grid =
[[123 130 148 130 133 127 105 128 134 123]
 [126 134 148 142 123 127 121 121 136 134]
 [130 132 152 133 134 122 110 120 124 128]
 [131 127 143 151 123 132 122 131 131 132]
 [126 135 141 134 129 126 113 129 129 133]
 [126 134 148 142 123 127 121 122 120 136]
 [123 124 143 135 135 134 109 127 133 135]
 [122 122 142 135 135 136 110 120 126 141]
 [128 134 138 134 129 125 115 126 130 133]
 [124 126 144 134 134 133 110 124 139 134]
 [127 133 146 132 131 125 111 138 125 134]
 [124 138 149 135 124 125 116 135 126 140]
 [125 136 150 139 123 127 118 126 129 122]]
grid[-13, -10]	123
grid[7, -4]	110
grid[:, 0]	[123, 126, 130, 131, 126, 126, 123, 122, 128, 124, 127, 124, 125]
grid[-3, -3]	138
grid[5]	[126, 134, 148, 142, 123, 127, 121, 122, 120, 136]
grid[12, -3]	126
grid[-9, 8]	129
grid[10, 0]	127
grid[0, -9]	130
grid[2]	[130, 132, 152, 133, 134, 122, 110, 120, 124, 128]
grid[-12, 6]	121
grid[2, -6]	134
grid[-9, 2]	141
grid[-4, 1]	126
grid[:, 5]	[127, 127, 122, 132, 126, 127, 134, 136, 125, 133, 125, 125, 127]
grid[-12, 8]	136
grid[-13, 7]	128
grid[-7, -4]	109
grid[-5, 2]	138
grid[-10]	[131, 127, 143, 151, 123, 132, 122, 131, 131, 132]
grid[-10, 0]	131
grid[:, 3]	[130, 142, 133, 151, 134, 142, 135, 135, 134, 134, 132, 135, 139]
grid[0, 8]	134
grid[9, 2]	144
grid[-7, -7]	135
grid[-10, 2]	143
grid[-6, 2]	142
grid[12]	[125, 136, 150, 139, 123, 127, 118, 126, 129, 122]
grid[3, -9]	127
grid[:, 2]	[148, 148, 152, 143, 141, 148, 143, 142, 138, 144, 146, 149, 150]
grid[:, 6]	[105, 121, 110, 122, 113, 121, 109, 110, 115, 110, 111, 116, 118]
grid[2, 1]	132
grid[-13, 3]	130
grid[-5, 6]	115
grid[-4, -5]	133

X =
[[128 132 126 129 117 114 137 137 120]
 [138 127 130 123 141 145 118 115 143]
 [129 133 124 131 126 122 132 134 121]
 [117 117 137 114 100 114 119 120 136]
 [120 127 126 147 129 116 130 130 122]
 [127 123 135 135 139 137 118 119 139]
 [134 135 120 143 149 140 140 140 112]]
X[0][0]: 128
X[5][3]: 135
X[:, 8]: [120, 143, 121, 136, 122, 139, 112]
X[4][2]: 126
X[:, 4]: [117, 141, 126, 100, 129, 139, 149]
X[0][3]: 129
X[6][6]: 140
X[3][1]: 117
X[3][7]: 120
X[2][0]: 129
X[4][0]: 120
X[1][4]: 141
X[4][5]: 116
X[6]: [134, 135, 120, 143, 149, 140, 140, 140, 112]
X[2][7]: 134
X[0][6]: 137
X[2][8]: 121
X[:, 5]: [114, 145, 122, 114, 116, 137, 140]
X[4][1]: 127
X[1]: [138, 127, 130, 123, 141, 145, 118, 115, 143]

arr = [104 146 149 136 139 105 108 131 144 151 104 136 149 133 107]
arr[0] => 104
arr[2] => 149
arr[7] => 131

W = 151  143  136  131  130  130  126  130  130  129
W[0]: 151
W[3]: 131
W[2]: 136
W[1]: 143

a = 126	139	124	128	127	121	129	155
a[0] = 126
a[3] = 128
a[5] = 121

B =
[[147 108 110 129 133 130 143]
 [142 145 127 107 145 126 138]
 [147 134 125 122 123 105 126]
 [141 113 116 125 124 133 135]]
B[0][0] => 147
B[2][2] => 125
B[1][3] => 107
B[3][5] => 133
B[3][1] => 113
B[1][1] => 145
B[2] => [147, 134, 125, 122, 123, 105, 126]
B[3][6] => 135
B[3][0] => 141
B[2][4] => 123

M = [116 140 103 158]
M[0] -> 116
M[3] -> 158

m =
[[115 133 115 141 128 127 108 117 120 126 126 129 123 120 138]
 [135 119 119 125 135 124 134 115 123 150 126 125 142 139 127]
 [126 141 144 121 138 127 122 117 131 131 147 135 134 124 132]
 [109 123 123 127 131 133 134 123 111 125 125 144 135 125 131]
 [129 124 141 133 129 152 114 138 128 126 123 127 122 132 117]
 [122 134 117 130 132 103 142 121 125 139 124 131 134 131 137]]
Indices start at 0.
row 0 col 0 -> 115
row 4 col 5 -> 152
row 1 col 2 -> 119
row 3 col 3 -> 127
row 0 col 8 -> 120
row 1 col 7 -> 115
row 4 col 4 -> 129
row 1 col 8 -> 123
row 1 col 13 -> 139
row 4 col 12 -> 122
row 0 col 1 -> 133
row 1 col 14 -> 127
row 3 col 9 -> 125
row 0 col 9 -> 126
row 2 col 7 -> 117
row 3 col 12 -> 135
row 2 col 5 -> 127
row 1 col 6 -> 134
row 4 col 6 -> 114
row 2 col 2 -> 144
row 3 col 8 -> 111
row 0 col 12 -> 123
row 3 col 11 -> 144
row 0 col 5 -> 127
row 3 col 2 -> 123
row 2 col 10 -> 147
row 4 col 1 -> 124
row 3 col 4 -> 131
row 3 col 5 -> 133
row 1 col 1 -> 119
